Here is a tiny trained network, its code and every weight. The questions are about switching its units off for an input and a class, where a switched-off unit gives its printed mean instead of its output.

import numpy as np


def w(rows, s, z=0):
    codes = np.array(rows[::2]) - 128.0
    scale = np.full(codes.shape[1], s)
    scale[-1] = z or s
    return codes * scale


def norm(h):
    return h / np.sqrt((h * h).mean(-1, keepdims=True) + 1e-5)


def f(y):
    return np.maximum(y, 0)


def log_softmax(a):
    a = a - a.max(-1, keepdims=True)
    return a - np.log(np.exp(a).sum(-1, keepdims=True))


def net(x, mask):
    res = np.array(x, float).reshape(1, 8) / 4 @ E
    u = 0
    for l in range(2):
        y = f(norm(res) @ A[l][:, :-1].T + A[l][:, -1])
        res = res + np.where(mask[u : u + 14], y, B[l][:, -1]) @ B[l][:, :-1]
        u += 14
    return log_softmax(norm(res)[-1] @ U[:, :-1].T + U[:, -1])


A, B = {}, {}
E = w([
[111,109,117,153,159],'x0',
[113,136,131,147,126],'x1',
[182,223,108,168,244],'x2',
[205,33,253,206,131],'x3',
[102,140,136,157,130],'x4',
[204,103,17,233,67],'x5',
[129,128,129,126,129],'x6',
[137,112,121,117,141],'x7',
],0.0051)
A[0] = w([
[103,147,118,152,91,34],'0.n1',
[141,161,143,138,155,155],'0.n2',
[123,155,145,117,162,78],'0.n3',
[130,47,170,145,111,103],'0.n4',
[118,95,5,141,67,159],'0.n5',
[156,121,73,162,85,19],'0.n6',
[142,187,77,113,185,117],'0.n7',
[141,178,112,133,153,69],'0.n8',
[53,174,80,64,127,182],'0.n9',
[201,152,193,172,175,70],'0.n10',
[232,136,68,215,79,115],'0.n11',
[161,131,127,124,123,90],'0.n12',
[95,149,128,151,139,129],'0.n13',
[52,93,144,85,110,4],'0.n14',
],0.012,0.0031)
B[0] = w([
[177,132,123,97,125,141],'0.n1',
[148,121,123,99,141,163],'0.n2',
[170,130,136,148,146,153],'0.n3',
[72,104,180,57,97,192],'0.n4',
[248,134,162,148,66,241],'0.n5',
[199,156,167,108,122,180],'0.n6',
[40,114,190,108,86,192],'0.n7',
[128,59,155,96,107,157],'0.n8',
[143,12,138,127,180,229],'0.n9',
[195,176,94,121,170,199],'0.n10',
[61,65,31,117,166,255],'0.n11',
[116,125,141,151,139,137],'0.n12',
[157,100,138,72,111,145],'0.n13',
[90,185,65,124,62,175],'0.n14',
],0.015,0.0086)
A[1] = w([
[199,207,144,183,85,52],'1.n1',
[167,156,134,106,48,92],'1.n2',
[77,217,208,48,52,113],'1.n3',
[166,149,147,162,114,119],'1.n4',
[209,226,157,119,225,55],'1.n5',
[31,240,159,96,108,47],'1.n6',
[149,192,90,187,181,61],'1.n7',
[115,1,152,142,54,90],'1.n8',
[75,103,225,179,119,107],'1.n9',
[167,98,99,57,108,70],'1.n10',
[16,51,54,117,90,128],'1.n11',
[101,128,92,54,64,93],'1.n12',
[191,90,22,197,145,106],'1.n13',
[106,142,233,126,141,8],'1.n14',
],0.0092,0.0018)
B[1] = w([
[195,179,186,137,161,142],'1.n1',
[108,158,125,136,210,160],'1.n2',
[146,62,107,89,215,171],'1.n3',
[148,142,153,84,131,139],'1.n4',
[180,163,129,166,26,164],'1.n5',
[130,95,155,72,219,144],'1.n6',
[88,66,129,103,108,140],'1.n7',
[76,253,28,170,141,255],'1.n8',
[169,161,130,58,164,153],'1.n9',
[67,165,190,177,124,205],'1.n10',
[217,163,138,176,42,228],'1.n11',
[89,63,133,218,111,182],'1.n12',
[57,143,243,58,161,203],'1.n13',
[109,79,88,135,200,152],'1.n14',
],0.013,0.0095)
U = w([
[68,144,76,184,54,2],'0',
[89,67,155,30,240,193],'1',
[255,176,211,110,120,176],'2',
],0.0099,0.00073)

Each question gives the input, the list of numbers given to net, and the class t.
The units are the neurons (one row each of A and B). Each row of codes is followed by its name. A weight is (code - 128) times the scale printed after its matrix; where a second scale follows, it is the last column's (A, B and U).
mask holds one flag per neuron, layer by layer. A switched-off neuron (its flag False) gives its mean, the last column of its row in B, instead of its output. The means were averaged over made-up inputs and are rounded, as every weight is.
A unit's drop is (log p(t) with every unit on - log p(t) with that unit switched off) / (log p(t) with every unit on - log p(t) with every unit switched off).
most important unit: the unit with the biggest drop
top k neurons: the k neurons with the biggest drops, biggest first
k most important neurons of layer l: the k neurons of layer l with the biggest drops, biggest first
input [-6,-6,1,-3,-8,2,1,7], class 0: 2 most important neurons of layer 0 => (0.n7 0.n10)
input [-3,-1,-6,6,-2,1,3,-8], class 0: top 2 neurons => (1.n8 0.n7)
input [-6,-5,-1,-6,-1,5,-2,-8], class 2: top 2 neurons => (0.n5 0.n6)
input [8,-3,0,-1,3,4,3,-6], class 2: 3 most important neurons of layer 0 => (0.n5 0.n6 0.n9)
input [-7,2,8,1,-8,3,-1,5], class 1: most important unit => 0.n10
input [-3,2,1,2,-2,3,-6,-7], class 1: 3 most important neurons of layer 0 => (0.n11 0.n10 0.n7)
input [-3,7,-2,7,-8,-4,-1,2], class 1: 3 most important neurons of layer 0 => (0.n4 0.n11 0.n5)
input [5,2,-2,-7,-6,2,3,-1], class 2: top 2 neurons => (0.n5 0.n11)
input [-2,8,8,1,-3,1,-3,2], class 1: 3 most important neurons of layer 0 => (0.n10 0.n11 0.n5)
input [-4,4,1,3,-2,4,-2,3], class 1: top 3 neurons => (0.n11 0.n10 0.n7)
input [6,0,-1,0,2,6,-8,6], class 2: 4 most important neurons of layer 0 => (0.n5 0.n6 0.n7 0.n9)
input [-3,3,-4,1,-5,-1,5,3], class 1: 2 most important neurons of layer 1 => (1.n3 1.n6)
input [-8,-4,-4,0,8,-6,3,4], class 0: top 2 neurons => (0.n9 1.n11)
input [-7,-6,3,4,-6,6,-1,2], class 1: top 2 neurons => (0.n11 1.n13)
input [3,1,-5,-1,-6,4,4,-3], class 2: most important neuron of layer 0 => (0.n5)
input [6,3,-1,-5,6,-8,-4,-6], class 0: top 4 neurons => (0.n9 0.n14 1.n11 1.n13)
input [-4,4,8,-6,-3,0,-1,-3], class 1: top 3 neurons => (0.n11 0.n14 1.n9)
input [-5,-2,-2,-7,8,-5,1,4], class 0: top 2 neurons => (0.n9 0.n14)
input [6,-7,-7,-1,-4,7,6,-6], class 2: top 3 neurons => (0.n5 0.n6 0.n7)
input [5,2,-2,-1,-4,-7,6,4], class 0: most important unit => 0.n14
input [-5,6,-1,-7,2,8,-2,-4], class 2: top 2 neurons => (0.n5 0.n6)
input [-2,-6,2,3,8,1,0,3], class 1: 2 most important neurons of layer 0 => (0.n10 0.n11)
input [0,2,-8,-6,-3,1,-6,8], class 2: top 3 neurons => (0.n5 0.n11 0.n7)
